Below is a small trained network, with its code and all its weights. Each question gives an input and a target symbol and asks what happens when units are switched off, that is, made to give their printed mean instead of their output.

import numpy as np


def w(rows, s, z=0):
    codes = np.array(rows[::2]) - 128.0
    scale = np.full(codes.shape[1], s)
    scale[-1] = z or s
    return codes * scale


def softmax(a):
    e = np.exp(a - a.max(-1, keepdims=True))
    return e / e.sum(-1, keepdims=True)


def log_softmax(a):
    a = a - a.max(-1, keepdims=True)
    return a - np.log(np.exp(a).sum(-1, keepdims=True))


def net(x, mask):
    ids = ['ΘΨΩβδετ'.index(c) for c in x.split()]
    T = len(ids)
    res = E[ids] + P[:T]
    u = 0
    for l in range(3):
        r = res
        for j in range(3):
            rows = slice(3 * j, 3 * j + 3)
            q, k, v = (r @ M[l][rows].T for M in (Q, K, V))
            z = softmax(np.where(np.tri(T) > 0, q @ k.T / 3**0.5, -1e9)) @ v
            o = O[l][rows]
            res = res + np.where(mask[u + j], z, o[:, -1]) @ o[:, :-1]
        u += 3
    return log_softmax(res[-1] @ U[:, :-1].T + U[:, -1])


Q, K, V, O = {}, {}, {}, {}
E = w([
[170,52,69,183,35,189],'Θ',
[199,205,173,139,41,70],'Ψ',
[135,151,33,147,131,198],'Ω',
[118,209,174,195,70,140],'β',
[211,64,71,54,136,233],'δ',
[88,161,100,126,188,6],'ε',
[161,186,15,141,143,79],'τ',
],0.013)
P = w([
[63,165,138,73,127,59],'0',
[125,154,87,74,37,103],'1',
[131,130,115,102,58,98],'2',
[161,130,100,135,66,82],'3',
[184,107,87,152,85,93],'4',
[199,95,105,166,110,94],'5',
[223,81,100,182,117,98],'6',
[221,72,118,204,131,93],'7',
[243,74,122,212,159,81],'8',
[236,96,142,248,162,59],'9',
[244,60,115,223,239,26],'10',
[231,160,141,254,251,16],'11',
],0.0069)
Q[0] = w([
[2,105,231,69,165,205],'0.h0',
[218,124,105,18,137,86],'0.h0',
[181,157,141,110,140,150],'0.h0',
[110,153,92,249,120,107],'0.h1',
[67,74,121,156,133,140],'0.h1',
[62,120,178,123,159,148],'0.h1',
[7,152,198,137,124,190],'0.h2',
[188,212,84,148,136,154],'0.h2',
[116,178,222,35,149,138],'0.h2',
],0.0091)
K[0] = w([
[64,159,87,50,13,119],'0.h0',
[108,140,151,201,86,144],'0.h0',
[51,128,39,205,195,53],'0.h0',
[148,125,168,112,198,128],'0.h1',
[122,255,149,35,90,105],'0.h1',
[139,162,80,59,53,143],'0.h1',
[138,136,66,43,66,95],'0.h2',
[148,32,145,168,170,105],'0.h2',
[11,104,103,68,84,161],'0.h2',
],0.0095)
V[0] = w([
[210,70,104,107,108,96],'0.h0',
[82,118,89,252,82,98],'0.h0',
[162,155,147,165,143,194],'0.h0',
[121,107,61,156,150,114],'0.h1',
[168,141,131,106,84,118],'0.h1',
[101,151,100,124,64,200],'0.h1',
[179,113,124,96,78,50],'0.h2',
[128,182,101,56,156,153],'0.h2',
[68,50,91,127,148,126],'0.h2',
],0.013)
O[0] = w([
[122,182,121,63,132,129,254],'0.h0',
[35,194,116,158,94,170,222],'0.h0',
[135,172,135,170,163,103,122],'0.h0',
[110,150,69,146,71,124,181],'0.h1',
[92,191,139,98,115,126,189],'0.h1',
[100,139,106,184,102,88,157],'0.h1',
[150,178,149,16,167,138,244],'0.h2',
[249,96,133,188,86,98,70],'0.h2',
[79,105,114,91,48,63,81],'0.h2',
],0.011,0.0086)
Q[1] = w([
[95,143,176,111,143,210],'1.h0',
[105,192,123,101,64,134],'1.h0',
[137,105,88,163,151,99],'1.h0',
[125,174,73,98,108,127],'1.h1',
[115,167,92,139,171,136],'1.h1',
[175,150,150,131,119,104],'1.h1',
[76,131,118,21,139,87],'1.h2',
[185,29,146,166,91,164],'1.h2',
[156,85,228,187,254,149],'1.h2',
],0.0067)
K[1] = w([
[99,218,93,1,97,96],'1.h0',
[167,178,106,175,232,129],'1.h0',
[254,58,101,158,104,58],'1.h0',
[33,139,141,116,165,151],'1.h1',
[122,164,126,82,146,206],'1.h1',
[152,193,110,151,101,138],'1.h1',
[187,123,36,63,167,75],'1.h2',
[134,192,166,63,99,179],'1.h2',
[156,161,58,28,83,142],'1.h2',
],0.0062)
V[1] = w([
[92,55,127,125,187,93],'1.h0',
[71,134,144,38,71,162],'1.h0',
[120,184,94,176,54,17],'1.h0',
[91,136,101,122,166,133],'1.h1',
[254,13,170,83,34,139],'1.h1',
[114,156,157,81,38,16],'1.h1',
[163,37,84,225,214,158],'1.h2',
[126,74,229,60,154,205],'1.h2',
[97,178,188,164,138,84],'1.h2',
],0.005)
O[1] = w([
[125,108,182,73,83,42,40],'1.h0',
[159,93,118,225,130,127,215],'1.h0',
[196,157,120,105,174,203,165],'1.h0',
[172,106,126,127,143,96,156],'1.h1',
[54,178,67,100,134,162,1],'1.h1',
[124,122,202,175,255,155,171],'1.h1',
[181,131,80,41,81,104,16],'1.h2',
[92,193,127,154,102,103,72],'1.h2',
[145,130,209,119,178,104,118],'1.h2',
],0.0059,0.01)
Q[2] = w([
[81,161,207,104,139,112],'2.h0',
[66,113,110,131,115,102],'2.h0',
[110,149,134,113,58,172],'2.h0',
[200,170,159,93,159,162],'2.h1',
[218,2,176,164,3,135],'2.h1',
[92,83,100,167,180,29],'2.h1',
[124,176,170,132,68,160],'2.h2',
[142,129,203,97,84,92],'2.h2',
[135,218,75,161,131,133],'2.h2',
],0.0061)
K[2] = w([
[128,79,116,114,144,122],'2.h0',
[51,143,140,153,36,136],'2.h0',
[47,138,196,76,158,153],'2.h0',
[136,207,136,54,254,108],'2.h1',
[111,111,44,154,160,88],'2.h1',
[175,59,92,189,86,160],'2.h1',
[124,141,92,151,150,155],'2.h2',
[108,114,131,131,120,184],'2.h2',
[100,121,78,110,184,143],'2.h2',
],0.0084)
V[2] = w([
[132,112,138,185,138,27],'2.h0',
[142,50,165,112,160,128],'2.h0',
[102,119,160,76,99,220],'2.h0',
[91,95,89,152,135,167],'2.h1',
[148,107,44,154,141,213],'2.h1',
[152,129,133,149,34,124],'2.h1',
[153,133,129,109,141,72],'2.h2',
[96,126,184,130,8,133],'2.h2',
[181,17,208,122,60,254],'2.h2',
],0.0082)
O[2] = w([
[93,152,226,119,140,173,2],'2.h0',
[108,132,105,160,136,170,24],'2.h0',
[112,73,23,110,166,97,179],'2.h0',
[121,144,122,122,92,134,69],'2.h1',
[127,140,130,161,88,138,139],'2.h1',
[171,199,76,155,131,184,42],'2.h1',
[149,151,175,158,123,154,81],'2.h2',
[148,100,112,62,203,148,23],'2.h2',
[74,110,6,129,255,92,29],'2.h2',
],0.0099,0.0078)
U = w([
[1,191,161,67,109,170,172],'Θ',
[153,210,202,60,216,242,62],'Ψ',
[150,98,171,208,112,124,55],'Ω',
[99,113,209,220,178,179,194],'β',
[209,58,155,159,157,90,137],'δ',
[104,75,235,75,119,143,235],'ε',
[163,142,204,122,79,183,3],'τ',
],0.0062,0.0036)

Each question gives the input, a string of symbols that net reads in full, and the target symbol t.
The units are the heads (3 rows each of Q, K, V and O). Each row of codes is followed by its name. A weight is (code - 128) times the scale printed after its matrix; where a second scale follows, it is the last column's (O and U).
mask holds one flag per head, layer by layer. A switched-off head (its flag False) gives its mean, the last column of its rows in O, instead of its output. The means were averaged over made-up inputs and are rounded, as every weight is.
A unit's drop is (log p(t) with every unit on - log p(t) with that unit switched off) / (log p(t) with every unit on - log p(t) with every unit switched off).
The circuit of an input: a set's keep is (log p(t) with only the set's units on - log p(t) with every unit switched off) / (log p(t) with every unit on - log p(t) with every unit switched off). Starting from all 9 units, units are removed one at a time, each time the one whose removal leaves the highest keep (on an exact tie, the one counted first), for as long as the keep stays at least 0.8.
circuit, biggest first: the units of the circuit, biggest drop first
most important unit: the unit with the biggest drop
heads that matter: for each layer, one digit per head in row order, 1 if its drop is at least 0.15 and else 0, layers parted by /
drop when u is switched off: that unit's drop, to one decimal
input Ψ β ε Θ Θ Ψ Ψ ε τ, target ε: circuit, biggest first : [2.h1; 0.h1; 2.h2; 0.h2]
input Ω δ ε, target δ: heads that matter : 101 / 101 / 000
input Ω Θ Ψ, target Ψ: circuit, biggest first : [2.h2; 2.h1; 0.h2]
input Θ Θ δ Θ β, target β: heads that matter : 011 / 111 / 000
input Ω Θ Ψ Θ, target Ψ: circuit, biggest first : [0.h2]
input Ψ Ω β Θ Θ ε δ, target ε: circuit, biggest first : [2.h1; 0.h1; 1.h2; 0.h2]
input ε Θ Ψ δ Θ τ Θ Θ β δ, target Θ: circuit, biggest first : [0.h0; 0.h1; 1.h1]
input ε δ Ψ Ω Ψ Ψ Ψ Θ ε Θ ε, target Θ: circuit, biggest first : [0.h0; 0.h2]
input Θ τ Ω, target β: circuit, biggest first : [1.h1; 1.h2; 0.h2]
input β ε Ω Θ β δ Ψ Ψ Ω Θ Ψ, target Θ: circuit, biggest first : [0.h2; 0.h0]
input δ Θ Θ Θ Θ τ Ψ Ψ δ β ε Θ, target τ: heads that matter : 100 / 001 / 001
input ε Θ Ψ τ Ω Ψ Θ Ψ Ψ Θ τ, target Θ: heads that matter : 111 / 000 / 000
input Ω δ β, target δ: circuit, biggest first : [0.h0; 0.h2]
input β β ε ε ε δ Ψ Ψ δ Ψ Ω, target Ψ: circuit, biggest first : [0.h2]
input Θ Θ Ψ Θ β Θ, target β: circuit, biggest first : [1.h2; 1.h0; 0.h2; 0.h0]
input Θ ε τ, target β: circuit, biggest first : [1.h1; 1.h2; 0.h2]
input Ψ Θ Ω Ψ Ψ Θ Θ ε τ Θ, target ε: circuit, biggest first : [0.h1; 2.h1; 0.h2]
input Θ δ δ Θ, target δ: heads that matter : 100 / 000 / 001
input β δ β, target δ: heads that matter : 101 / 000 / 001
input ε δ Ψ τ Ψ Ψ Ψ Θ Ω Θ Θ β, target Θ: heads that matter : 011 / 000 / 000
input Θ δ Ψ, target β: heads that matter : 011 / 111 / 000
input Θ Ω τ Θ δ Ψ Θ Ψ β Ψ, target β: heads that matter : 101 / 011 / 000
input δ Ψ β, target Ψ: heads that matter : 001 / 100 / 000
input τ Ω β, target Ω: circuit, biggest first : [0.h2]
input δ β δ Ω Θ Ψ Ψ, target Ψ: heads that matter : 101 / 100 / 000
input Ω Ω δ Θ, target δ: heads that matter : 101 / 101 / 001
input ε ε Θ ε Ψ Θ ε Ω Θ Ω, target Θ: heads that matter : 111 / 000 / 000
input Θ τ Θ Ω ε ε δ δ δ δ, target δ: most important unit : 0.h0
input Θ Ψ Ω Θ Θ Θ, target Θ: drop when 1.h1 is switched off : -0.2
input δ Ψ τ Ω, target τ: drop when 0.h0 is switched off : 0.2
